Here is a tiny trained network, its code and every weight. The questions are about switching its units off for an input and a target symbol, where a switched-off unit gives its printed mean instead of its output.

import numpy as np


def w(rows, s, z=0):
    codes = np.array(rows[::2]) - 128.0
    scale = np.full(codes.shape[1], s)
    scale[-1] = z or s
    return codes * scale


def norm(h):
    return h / np.sqrt((h * h).mean(-1, keepdims=True) + 1e-5)


def f(y):
    return y / 2 * (1 + np.tanh(0.7978845608 * (y + 0.044715 * y**3)))


def softmax(a):
    e = np.exp(a - a.max(-1, keepdims=True))
    return e / e.sum(-1, keepdims=True)


def log_softmax(a):
    a = a - a.max(-1, keepdims=True)
    return a - np.log(np.exp(a).sum(-1, keepdims=True))


def net(x, mask):
    ids = ['γδεζλπ'.index(c) for c in x.split()]
    T = len(ids)
    res = E[ids] + P[:T]
    u = 0
    for l in range(3):
        q, k, v = (norm(res) @ M[l].T for M in (Q, K, V))
        z = softmax(np.where(np.tri(T) > 0, q @ k.T / 3**0.5, -1e9)) @ v
        res = res + np.where(mask[u], z, O[l][:, -1]) @ O[l][:, :-1]
        u += 1
        y = f(norm(res) @ A[l][:, :-1].T + A[l][:, -1])
        res = res + np.where(mask[u : u + 4], y, B[l][:, -1]) @ B[l][:, :-1]
        u += 4
    return log_softmax(norm(res)[-1] @ U[:, :-1].T + U[:, -1])


Q, K, V, O, A, B = {}, {}, {}, {}, {}, {}
E = w([
[107,160,167,99,163,162,132,103,207,123,69],'γ',
[170,167,129,160,182,53,150,101,176,179,251],'δ',
[153,144,122,153,106,54,31,146,138,25,120],'ε',
[49,116,102,103,108,175,45,148,123,109,154],'ζ',
[116,136,53,103,206,157,116,75,85,112,130],'λ',
[78,126,117,130,108,115,169,199,163,94,155],'π',
],0.012)
P = w([
[104,88,155,110,87,168,156,103,106,140,118],'0',
[162,78,170,151,192,181,31,87,208,152,158],'1',
[51,111,171,167,141,134,149,146,83,148,96],'2',
[182,135,60,194,215,160,78,135,201,122,158],'3',
[57,137,114,141,73,142,145,108,93,164,102],'4',
[125,113,128,52,170,83,122,107,153,92,152],'5',
[113,133,180,153,160,146,152,165,61,149,121],'6',
[156,188,97,202,172,126,87,132,217,116,144],'7',
[87,171,142,125,68,133,152,120,92,130,136],'8',
[129,148,91,54,136,10,107,102,167,92,140],'9',
[120,175,97,132,75,147,160,126,97,165,118],'10',
],0.014)
Q[0] = w([
[251,155,74,248,107,218,109,154,184,157,135],'0.h0',
[129,131,75,201,84,212,152,168,82,127,96],'0.h0',
[73,234,104,254,153,207,116,125,167,87,161],'0.h0',
],0.0077)
K[0] = w([
[131,72,66,104,57,119,132,99,141,147,155],'0.h0',
[124,185,88,81,103,103,114,78,205,97,130],'0.h0',
[117,248,119,132,71,114,140,101,137,151,85],'0.h0',
],0.012)
V[0] = w([
[117,106,109,128,151,127,154,113,124,254,159],'0.h0',
[150,51,109,166,99,32,145,178,54,149,125],'0.h0',
[152,140,155,64,179,87,75,162,155,105,2],'0.h0',
],0.0052)
O[0] = w([
[236,86,135,156,40,130,139,65,154,121,193,5],'0.h0',
[57,82,169,157,67,87,128,121,105,111,184,29],'0.h0',
[104,255,149,136,64,190,113,123,195,139,157,41],'0.h0',
],0.0097,0.0015)
A[0] = w([
[126,157,66,187,181,103,99,109,97,96,81,248],'0.n0',
[105,65,166,119,149,177,99,91,114,145,72,6],'0.n1',
[126,195,117,129,50,212,216,105,83,170,83,88],'0.n2',
[98,98,82,102,199,51,42,104,155,129,254,179],'0.n3',
],0.0066,0.0021)
B[0] = w([
[83,97,254,134,143,93,130,137,154,63,167,204],'0.n0',
[171,119,110,135,65,76,2,173,194,194,208,134],'0.n1',
[64,74,217,94,187,131,84,129,147,164,83,174],'0.n2',
[151,188,179,152,116,179,219,118,204,165,132,254],'0.n3',
],0.0071,0.0072)
Q[1] = w([
[165,109,69,103,21,68,144,107,47,158,89],'1.h0',
[219,198,208,254,96,102,42,83,165,121,151],'1.h0',
[207,93,78,114,181,157,133,193,151,98,124],'1.h0',
],0.006)
K[1] = w([
[153,74,130,141,170,95,92,173,167,106,112],'1.h0',
[68,91,181,41,161,254,105,143,95,133,35],'1.h0',
[184,47,69,46,72,171,165,89,69,114,108],'1.h0',
],0.0067)
V[1] = w([
[124,153,72,150,135,90,117,26,104,110,244],'1.h0',
[79,74,1,186,157,96,187,135,121,37,3],'1.h0',
[127,194,75,159,129,61,64,69,144,173,104],'1.h0',
],0.0032)
O[1] = w([
[114,86,154,166,85,177,100,152,187,101,76,4],'1.h0',
[60,152,117,163,106,131,106,2,148,155,184,85],'1.h0',
[156,105,140,140,112,126,78,150,118,131,123,9],'1.h0',
],0.0093,0.0018)
A[1] = w([
[178,117,102,139,72,47,176,84,58,178,185,254],'1.n0',
[202,76,32,42,96,179,111,75,45,171,62,53],'1.n1',
[214,207,53,170,138,162,253,30,242,116,151,98],'1.n2',
[121,67,89,120,172,83,218,140,244,77,198,186],'1.n3',
],0.0049,0.0022)
B[1] = w([
[114,126,119,176,56,140,193,175,62,118,77,147],'1.n0',
[61,69,150,147,191,51,96,106,207,131,141,119],'1.n1',
[142,48,149,112,49,114,2,239,130,97,128,235],'1.n2',
[116,138,156,111,160,202,131,6,125,160,110,254],'1.n3',
],0.0086,0.006)
Q[2] = w([
[150,178,79,174,175,126,111,110,210,120,123],'2.h0',
[74,108,58,254,212,155,101,186,97,134,88],'2.h0',
[182,85,93,174,135,178,134,94,186,146,165],'2.h0',
],0.0093)
K[2] = w([
[37,97,100,10,159,183,104,74,157,141,36],'2.h0',
[120,103,77,82,70,69,128,64,197,102,126],'2.h0',
[84,25,106,133,127,190,108,113,105,152,100],'2.h0',
],0.011)
V[2] = w([
[186,170,197,168,156,48,140,129,88,53,177],'2.h0',
[128,154,188,178,107,122,246,199,198,254,141],'2.h0',
[136,130,144,109,182,75,164,80,143,30,34],'2.h0',
],0.0058)
O[2] = w([
[137,56,180,243,182,74,106,148,61,170,29,109],'2.h0',
[148,29,69,134,217,148,94,135,219,133,166,250],'2.h0',
[85,140,251,136,137,101,2,228,120,111,149,177],'2.h0',
],0.0079,0.002)
A[2] = w([
[220,175,131,114,98,175,91,116,167,102,122,11],'2.n0',
[207,5,78,194,160,150,127,146,92,163,93,254],'2.n1',
[136,184,169,155,158,115,128,148,151,142,127,86],'2.n2',
[97,110,111,211,142,46,119,165,13,120,91,108],'2.n3',
],0.011,0.0023)
B[2] = w([
[90,88,91,174,131,76,193,128,21,147,106,213],'2.n0',
[146,143,59,200,93,181,89,128,212,74,4,231],'2.n1',
[93,158,120,51,106,216,83,161,104,156,90,218],'2.n2',
[143,46,202,98,66,105,129,192,67,92,110,253],'2.n3',
],0.012,0.0059)
U = w([
[137,243,149,90,146,163,126,136,156,182,119,158],'γ',
[140,63,189,153,70,123,93,174,52,140,144,101],'δ',
[170,48,180,125,174,119,107,115,198,127,223,4],'ε',
[134,138,91,120,100,130,230,83,74,126,151,165],'ζ',
[194,101,2,59,102,101,52,184,108,116,218,141],'λ',
[178,100,69,175,95,155,102,140,163,102,99,184],'π',
],0.0061,0.0014)

Each question gives the input, a string of symbols that net reads in full, and the target symbol t.
The units are the heads (3 rows each of Q, K, V and O) and the neurons (one row each of A and B). Each row of codes is followed by its name. A weight is (code - 128) times the scale printed after its matrix; where a second scale follows, it is the last column's (O, A, B and U).
mask holds one flag per unit, layer by layer, with each layer's heads first. A switched-off unit (its flag False) gives its mean, the last column of its rows in O or B, instead of its output. The means were averaged over made-up inputs and are rounded, as every weight is.
A unit's drop is (log p(t) with every unit on - log p(t) with that unit switched off) / (log p(t) with every unit on - log p(t) with every unit switched off).
The circuit of an input: a set's keep is (log p(t) with only the set's units on - log p(t) with every unit switched off) / (log p(t) with every unit on - log p(t) with every unit switched off). Starting from the 12 units with the biggest drops (on a tie, the unit counted first), units are removed one at a time, each time the one whose removal leaves the highest keep (on an exact tie, the one counted first), for as long as the keep stays at least 0.8.
circuit, biggest first: the units of the circuit, biggest drop first
most important unit: the unit with the biggest drop
top k neurons: the k neurons with the biggest drops, biggest first
k most important neurons of layer l: the k neurons of layer l with the biggest drops, biggest first
input ε ζ δ γ γ λ, target π: circuit, biggest first -> 2.n1, 0.h0
input δ ε ε γ λ ζ π ζ γ γ π, target γ: circuit, biggest first -> 0.h0
input ζ π δ ε, target ζ: circuit, biggest first -> 2.h0, 2.n0
input γ π π, target γ: 2 most important neurons of layer 2 -> 2.n3, 2.n0
input δ γ π ε ε ε ζ λ, target γ: top 2 neurons -> 0.n3, 0.n0
input δ γ ζ γ ζ ε γ π δ, target π: top 3 neurons -> 1.n0, 2.n1, 1.n2
input π ε ε γ ζ, target γ: circuit, biggest first -> 0.h0, 2.n3
input λ ζ ε π, target δ: 2 most important neurons of layer 1 -> 1.n2, 1.n1
input π γ π γ λ π π π, target δ: top 3 neurons -> 1.n2, 2.n0, 1.n3
input ζ ε ε ε λ δ ζ γ λ δ ζ, target π: circuit, biggest first -> 2.h0, 0.n3, 2.n1
input π λ δ π π λ δ π π, target π: circuit, biggest first -> 2.h0, 2.n1
input ε π γ π λ ζ ζ ζ ζ δ, target ζ: top 3 neurons -> 0.n3, 2.n0, 1.n3
input π π ε π δ ε π λ ζ π, target ε: top 2 neurons -> 1.n2, 2.n1
input π ζ δ λ π γ, target π: circuit, biggest first -> 2.n1, 0.h0, 2.h0, 1.n0
input ζ π δ ζ γ δ λ π ζ, target π: circuit, biggest first -> 2.h0, 2.n1
input ζ ζ ε π γ ε δ π δ ε, target π: most important unit -> 2.h0
input δ ε π δ γ π λ γ ε π λ, target δ: top 2 neurons -> 0.n3, 1.n3
input λ λ γ λ λ π ε ζ, target δ: top 4 neurons -> 1.n2, 2.n0, 0.n3, 2.n1
input π γ ζ λ ζ γ, target ζ: top 2 neurons -> 2.n0, 0.n3
input π δ ζ δ λ δ, target ζ: most important unit -> 2.h0
input λ π π δ, target δ: circuit, biggest first -> 1.n2, 2.h0, 2.n0, 0.n3
input π ε π ζ δ ζ π, target π: circuit, biggest first -> 2.n1, 2.h0
input γ π π γ, target λ: top 2 neurons -> 1.n2, 2.n0
input π δ π π λ, target π: top 3 neurons -> 0.n0, 0.n3, 2.n1
input π ζ γ ε ε λ, target λ: top 2 neurons -> 1.n2, 2.n0
input ζ π ε γ π ζ π ε ε γ, target ε: 2 most important neurons of layer 2 -> 2.n1, 2.n2
input ζ λ λ π ε π ε γ ζ δ, target γ: most important unit -> 2.n3
input δ π γ, target γ: top 2 neurons -> 2.n3, 1.n2
